Here is a tiny trained network, its code and every weight. The questions are about switching its units off for an input and a class, where a switched-off unit gives its printed mean instead of its output.

import numpy as np


def w(rows, s, z=0):
    codes = np.array(rows[::2]) - 128.0
    scale = np.full(codes.shape[1], s)
    scale[-1] = z or s
    return codes * scale


def norm(h):
    return h / np.sqrt((h * h).mean(-1, keepdims=True) + 1e-5)


def f(y):
    return np.maximum(y, 0)


def log_softmax(a):
    a = a - a.max(-1, keepdims=True)
    return a - np.log(np.exp(a).sum(-1, keepdims=True))


def net(x, mask):
    res = np.array(x, float).reshape(1, 6) / 4 @ E
    u = 0
    for l in range(2):
        y = f(norm(res) @ A[l][:, :-1].T + A[l][:, -1])
        res = res + np.where(mask[u : u + 10], y, B[l][:, -1]) @ B[l][:, :-1]
        u += 10
    return log_softmax(norm(res)[-1] @ U[:, :-1].T + U[:, -1])


A, B = {}, {}
E = w([
[106,134,122,98,144,95,88,158,68,97,134],'x0',
[137,112,115,155,111,152,131,110,155,162,124],'x1',
[63,13,104,5,70,176,242,126,122,152,175],'x2',
[1,123,225,106,238,214,81,156,171,128,250],'x3',
[56,154,28,210,241,139,188,75,28,160,41],'x4',
[136,125,110,143,116,144,143,107,152,132,141],'x5',
],0.0047)
A[0] = w([
[197,135,144,109,144,90,41,130,206,144,154,161],'L0N1',
[46,93,107,69,33,132,162,107,131,119,105,199],'L0N2',
[160,122,139,117,1,84,100,143,155,100,124,207],'L0N3',
[87,98,137,123,190,72,97,58,143,201,179,7],'L0N4',
[135,120,80,147,124,84,201,90,100,79,37,96],'L0N5',
[122,132,114,124,116,183,117,50,186,128,102,147],'L0N6',
[126,118,130,86,156,142,62,138,181,137,198,114],'L0N7',
[73,161,76,185,143,143,145,102,94,138,167,52],'L0N8',
[205,201,95,168,107,53,118,155,138,155,109,168],'L0N9',
[105,40,156,98,139,186,181,144,81,143,158,37],'L0N10',
],0.0068,0.0018)
B[0] = w([
[130,161,135,109,165,50,98,76,133,150,186,227],'L0N1',
[145,133,153,114,81,163,127,199,68,167,148,248],'L0N2',
[2,127,119,129,61,71,169,133,85,158,146,253],'L0N3',
[62,151,114,113,122,126,187,182,118,84,150,174],'L0N4',
[150,79,94,115,157,151,64,117,125,154,162,234],'L0N5',
[113,141,136,98,158,72,83,199,85,112,131,178],'L0N6',
[186,114,148,158,150,171,80,85,192,117,125,217],'L0N7',
[120,161,165,130,133,127,160,134,127,88,106,202],'L0N8',
[89,98,80,112,124,166,147,170,221,63,71,235],'L0N9',
[113,88,81,140,158,88,129,106,174,52,106,234],'L0N10',
],0.0077,0.0058)
A[1] = w([
[218,113,39,156,166,184,134,168,78,116,71,47],'L1N1',
[90,171,77,129,17,69,103,186,112,132,73,143],'L1N2',
[73,147,103,59,114,94,98,150,71,63,146,188],'L1N3',
[222,77,3,68,85,80,158,69,21,212,126,51],'L1N4',
[129,78,120,100,124,118,218,117,53,166,151,205],'L1N5',
[97,153,197,192,187,188,173,107,135,97,157,42],'L1N6',
[166,20,193,45,42,163,141,133,173,131,195,134],'L1N7',
[74,88,85,118,101,177,236,145,104,146,133,120],'L1N8',
[125,195,179,232,214,188,159,196,87,158,45,9],'L1N9',
[104,244,242,241,141,179,94,141,106,128,156,78],'L1N10',
],0.0062,0.0014)
B[1] = w([
[196,52,122,142,218,161,66,68,154,160,125,204],'L1N1',
[186,118,173,169,108,85,212,78,127,75,102,234],'L1N2',
[130,121,112,156,106,140,150,94,206,179,114,238],'L1N3',
[165,162,227,94,145,178,77,98,127,161,147,219],'L1N4',
[198,125,232,104,196,103,173,98,86,182,217,210],'L1N5',
[138,123,134,110,39,79,188,138,46,171,132,195],'L1N6',
[150,123,92,151,124,194,49,184,29,64,1,253],'L1N7',
[70,205,100,91,165,58,156,169,168,157,197,240],'L1N8',
[123,116,74,142,40,200,163,72,79,61,95,200],'L1N9',
[147,222,96,170,116,161,86,145,131,224,140,190],'L1N10',
],0.007,0.0062)
U = w([
[120,150,119,176,36,6,171,95,232,73,94,94],'0',
[136,211,178,182,146,108,18,144,194,152,210,157],'1',
[163,92,182,67,26,57,197,185,48,159,142,75],'2',
[103,80,136,93,102,221,44,206,99,45,108,187],'3',
[186,66,43,180,188,158,96,71,167,96,52,180],'4',
[78,255,64,214,67,194,157,88,68,123,107,13],'5',
[210,104,171,56,206,159,121,86,96,218,172,111],'6',
[49,115,80,97,185,130,254,163,117,101,195,254],'7',
],0.011,0.0011)

Each question gives the input, the list of numbers given to net, and the class t.
The units are the neurons (one row each of A and B). Each row of codes is followed by its name. A weight is (code - 128) times the scale printed after its matrix; where a second scale follows, it is the last column's (A, B and U).
mask holds one flag per neuron, layer by layer. A switched-off neuron (its flag False) gives its mean, the last column of its row in B, instead of its output. The means were averaged over made-up inputs and are rounded, as every weight is.
A unit's drop is (log p(t) with every unit on - log p(t) with that unit switched off) / (log p(t) with every unit on - log p(t) with every unit switched off).
The circuit of an input: a set's keep is (log p(t) with only the set's units on - log p(t) with every unit switched off) / (log p(t) with every unit on - log p(t) with every unit switched off). Starting from the 12 units with the biggest drops (on a tie, the unit counted first), units are removed one at a time, each time the one whose removal leaves the highest keep (on an exact tie, the one counted first), for as long as the keep stays at least 0.8.
circuit, biggest first: the units of the circuit, biggest drop first
top k neurons: the k neurons with the biggest drops, biggest first
k most important neurons of layer l: the k neurons of layer l with the biggest drops, biggest first
drop of u: that unit's drop, to one decimal
input [1,-6,0,-3,3,-6], class 4: circuit, biggest first -> [L0N3]
input [2,2,0,8,8,-6], class 5: 2 most important neurons of layer 1 -> [L1N9 L1N10]
input [-1,5,8,0,6,-8], class 6: 4 most important neurons of layer 0 -> [L0N3 L0N9 L0N2 L0N5]
input [-6,-3,7,-7,1,3], class 6: top 3 neurons -> [L1N4 L0N5 L1N5]
input [1,3,6,1,-4,-7], class 3: 2 most important neurons of layer 1 -> [L1N7 L1N6]
input [-6,-4,1,7,0,4], class 3: top 4 neurons -> [L0N7 L0N3 L1N8 L0N1]
input [-7,0,-2,-1,8,5], class 4: top 2 neurons -> [L0N5 L1N1]
input [1,-7,-3,-8,2,6], class 4: top 3 neurons -> [L0N5 L0N9 L1N1]
input [5,-3,-8,0,4,4], class 4: circuit, biggest first -> [L0N9 L0N3]
input [-2,-5,5,3,-8,-7], class 3: top 2 neurons -> [L1N7 L0N7]
input [2,-4,8,1,0,-5], class 3: 3 most important neurons of layer 1 -> [L1N7 L1N6 L1N2]
input [1,3,0,-3,1,-8], class 4: top 2 neurons -> [L0N9 L0N5]
input [8,8,-5,8,1,-4], class 5: top 3 neurons -> [L1N9 L0N5 L1N6]
input [4,-7,4,1,-4,-3], class 3: circuit, biggest first -> [L1N7]
input [-4,-1,-1,8,8,3], class 5: 2 most important neurons of layer 0 -> [L0N3 L0N9]
input [-4,7,7,-8,3,-3], class 6: top 2 neurons -> [L1N4 L0N5]
input [-6,-2,0,-5,1,-8], class 4: top 3 neurons -> [L0N9 L0N5 L1N1]
input [-5,3,-8,0,-4,2], class 0: top 3 neurons -> [L0N9 L0N3 L1N4]
input [-2,-6,7,-6,1,3], class 6: top 2 neurons -> [L1N4 L0N5]
input [5,5,2,-6,6,3], class 6: circuit, biggest first -> [L1N4]
input [4,2,-5,0,-2,7], class 0: drop of L0N9 -> 0.5
